Below are the code and all the weights of a small trained network. Each question names an input and a target symbol and asks about switching units off, where a switched-off unit gives its printed mean instead of its output.

import numpy as np


def w(rows, s, z=0):
    codes = np.array(rows[::2]) - 128.0
    scale = np.full(codes.shape[1], s)
    scale[-1] = z or s
    return codes * scale


def f(y):
    return y / 2 * (1 + np.tanh(0.7978845608 * (y + 0.044715 * y**3)))


def softmax(a):
    e = np.exp(a - a.max(-1, keepdims=True))
    return e / e.sum(-1, keepdims=True)


def log_softmax(a):
    a = a - a.max(-1, keepdims=True)
    return a - np.log(np.exp(a).sum(-1, keepdims=True))


def net(x, mask):
    ids = ['ΓΛΞαδεηπω'.index(c) for c in x.split()]
    T = len(ids)
    res = E[ids] + P[:T]
    u = 0
    for l in range(2):
        r = res
        for j in range(3):
            rows = slice(3 * j, 3 * j + 3)
            q, k, v = (r @ M[l][rows].T for M in (Q, K, V))
            z = softmax(np.where(np.tri(T) > 0, q @ k.T / 3**0.5, -1e9)) @ v
            o = O[l][rows]
            res = res + np.where(mask[u + j], z, o[:, -1]) @ o[:, :-1]
        u += 3
        y = f(res @ A[l][:, :-1].T + A[l][:, -1])
        res = res + np.where(mask[u : u + 4], y, B[l][:, -1]) @ B[l][:, :-1]
        u += 4
    return log_softmax(res[-1] @ U[:, :-1].T + U[:, -1])


Q, K, V, O, A, B = {}, {}, {}, {}, {}, {}
E = w([
[106,188,181],'Γ',
[148,94,188],'Λ',
[178,254,9],'Ξ',
[224,120,171],'α',
[72,209,114],'δ',
[107,69,7],'ε',
[20,144,165],'η',
[167,35,68],'π',
[23,102,49],'ω',
],0.0084)
P = w([
[105,128,221],'0',
[84,154,253],'1',
[83,95,195],'2',
[97,90,166],'3',
[105,85,153],'4',
[94,76,118],'5',
[108,44,105],'6',
[98,39,77],'7',
[101,14,51],'8',
[101,17,36],'9',
],0.0012)
Q[0] = w([
[112,10,115],'0.h0',
[173,160,118],'0.h0',
[125,172,132],'0.h0',
[145,153,201],'0.h1',
[219,84,123],'0.h1',
[173,12,253],'0.h1',
[150,86,72],'0.h2',
[98,133,111],'0.h2',
[70,166,110],'0.h2',
],0.023)
K[0] = w([
[210,182,84],'0.h0',
[90,100,105],'0.h0',
[105,109,155],'0.h0',
[132,123,212],'0.h1',
[216,66,119],'0.h1',
[140,7,251],'0.h1',
[185,128,70],'0.h2',
[118,154,114],'0.h2',
[101,174,144],'0.h2',
],0.025)
V[0] = w([
[181,218,106],'0.h0',
[99,86,163],'0.h0',
[173,188,82],'0.h0',
[229,72,102],'0.h1',
[209,207,58],'0.h1',
[188,3,150],'0.h1',
[211,242,70],'0.h2',
[196,217,80],'0.h2',
[77,64,155],'0.h2',
],0.0047)
O[0] = w([
[126,230,193,170],'0.h0',
[123,52,102,87],'0.h0',
[133,200,155,182],'0.h0',
[161,40,167,120],'0.h1',
[191,174,236,248],'0.h1',
[110,2,81,28],'0.h1',
[88,41,52,161],'0.h2',
[102,49,55,155],'0.h2',
[146,191,187,117],'0.h2',
],0.0053,0.0015)
A[0] = w([
[162,76,80,97],'0.n0',
[138,177,157,228],'0.n1',
[2,133,98,151],'0.n2',
[106,119,219,250],'0.n3',
],0.02,0.0026)
B[0] = w([
[116,20,114,173],'0.n0',
[157,212,183,182],'0.n1',
[249,68,121,254],'0.n2',
[76,64,246,179],'0.n3',
],0.015,0.0064)
Q[1] = w([
[113,154,129],'1.h0',
[62,57,85],'1.h0',
[130,185,104],'1.h0',
[102,121,89],'1.h1',
[134,37,206],'1.h1',
[103,250,157],'1.h1',
[140,83,218],'1.h2',
[176,141,159],'1.h2',
[60,145,116],'1.h2',
],0.021)
K[1] = w([
[127,115,149],'1.h0',
[119,14,142],'1.h0',
[173,163,188],'1.h0',
[204,125,146],'1.h1',
[47,103,178],'1.h1',
[165,254,101],'1.h1',
[80,160,42],'1.h2',
[175,165,85],'1.h2',
[92,117,213],'1.h2',
],0.019)
V[1] = w([
[132,129,116],'1.h0',
[133,165,3],'1.h0',
[140,111,174],'1.h0',
[156,120,112],'1.h1',
[93,141,159],'1.h1',
[59,140,96],'1.h1',
[129,93,92],'1.h2',
[140,241,125],'1.h2',
[123,148,139],'1.h2',
],0.0038)
O[1] = w([
[134,121,139,137],'1.h0',
[138,80,44,152],'1.h0',
[127,151,163,140],'1.h0',
[151,116,108,136],'1.h1',
[103,146,161,126],'1.h1',
[90,98,145,41],'1.h1',
[125,169,190,196],'1.h2',
[147,62,3,3],'1.h2',
[127,116,114,83],'1.h2',
],0.0044,0.0026)
A[1] = w([
[218,167,133,30],'1.n0',
[42,68,163,63],'1.n1',
[155,85,163,4],'1.n2',
[2,81,115,127],'1.n3',
],0.013,0.0034)
B[1] = w([
[95,176,86,255],'1.n0',
[7,101,107,203],'1.n1',
[208,137,143,222],'1.n2',
[171,223,57,177],'1.n3',
],0.019,0.0091)
U = w([
[182,14,111,210],'Γ',
[66,150,144,126],'Λ',
[144,147,119,192],'Ξ',
[135,184,224,156],'α',
[222,146,190,75],'δ',
[133,71,192,253],'ε',
[134,254,122,68],'η',
[216,145,51,71],'π',
[114,101,30,91],'ω',
],0.0059,0.0057)

Each question gives the input, a string of symbols that net reads in full, and the target symbol t.
The units are the heads (3 rows each of Q, K, V and O) and the neurons (one row each of A and B). Each row of codes is followed by its name. A weight is (code - 128) times the scale printed after its matrix; where a second scale follows, it is the last column's (O, A, B and U).
mask holds one flag per unit, layer by layer, with each layer's heads first. A switched-off unit (its flag False) gives its mean, the last column of its rows in O or B, instead of its output. The means were averaged over made-up inputs and are rounded, as every weight is.
A unit's drop is (log p(t) with every unit on - log p(t) with that unit switched off) / (log p(t) with every unit on - log p(t) with every unit switched off).
The circuit of an input: a set's keep is (log p(t) with only the set's units on - log p(t) with every unit switched off) / (log p(t) with every unit on - log p(t) with every unit switched off). Starting from the 12 units with the biggest drops (on a tie, the unit counted first), units are removed one at a time, each time the one whose removal leaves the highest keep (on an exact tie, the one counted first), for as long as the keep stays at least 0.8.
units of the circuit, in order: the units of the circuit, biggest drop first
k most important neurons: the k neurons with the biggest drops, biggest first
top k neurons in layer l: the k neurons of layer l with the biggest drops, biggest first
drop when u is switched off: that unit's drop, to one decimal
input ω η η, target δ: units of the circuit, in order	(0.n2 0.n3 1.n2)
input α η Γ ω ε π π ω ε, target Γ: 3 most important neurons	(0.n0 1.n0 0.n3)
input π α ε Ξ ε Γ, target ε: 2 most important neurons	(0.n3 0.n2)
input Λ ω Ξ π ε Γ ω ω Ξ ω, target π: units of the circuit, in order	(0.n2 1.n0)
input ε ε π δ ε π δ ε Λ Ξ, target η: units of the circuit, in order	(0.h1 0.n1 1.n0)
input ε ω ω Ξ, target η: 2 most important neurons	(0.n1 0.n3)
input ω δ ω π δ Λ ω ε δ, target η: units of the circuit, in order	(1.n0 0.h1 0.n1 0.n0)
input ω π ε Γ, target α: units of the circuit, in order	(0.n1 0.n3 0.h2)
input Λ Ξ ε α ε Γ, target ε: top 3 neurons in layer 1	(1.n0 1.n3 1.n2)
input Λ Γ α, target ε: units of the circuit, in order	(0.n2 1.n0 1.n3 0.n3)
input π Γ ω η α Λ π δ η, target δ: 4 most important neurons	(0.n2 0.n3 1.n2 1.n1)
input ε Γ ε π ω π Ξ α, target Γ: 2 most important neurons	(1.n0 0.n0)
input Ξ α π ω δ α ω ω Ξ π, target ω: 3 most important neurons	(0.n2 0.n0 1.n1)
input ω η ω, target π: 2 most important neurons	(0.n2 1.n0)
input π η ω Γ Ξ Ξ π ω α, target Γ: units of the circuit, in order	(0.h1 0.n0 1.n3)
input π η α ε Ξ δ, target α: top 3 neurons in layer 1	(1.n3 1.n1 1.n0)
input Γ δ ε, target Γ: top 3 neurons in layer 0	(0.n0 0.n1 0.n3)
input ε π ω ω η ω ε ω α α, target ε: top 2 neurons in layer 0	(0.n2 0.n0)
input ε π π ω α Γ Γ, target α: most important neuron	(0.n0)
input ω Γ π δ, target η: drop when 0.n3 is switched off	0.1
input η Λ ω δ π Γ η α Λ, target Λ: drop when 0.n2 is switched off	1.6
input Ξ π π α ε Ξ π, target ω: drop when 0.n1 is switched off	0.4
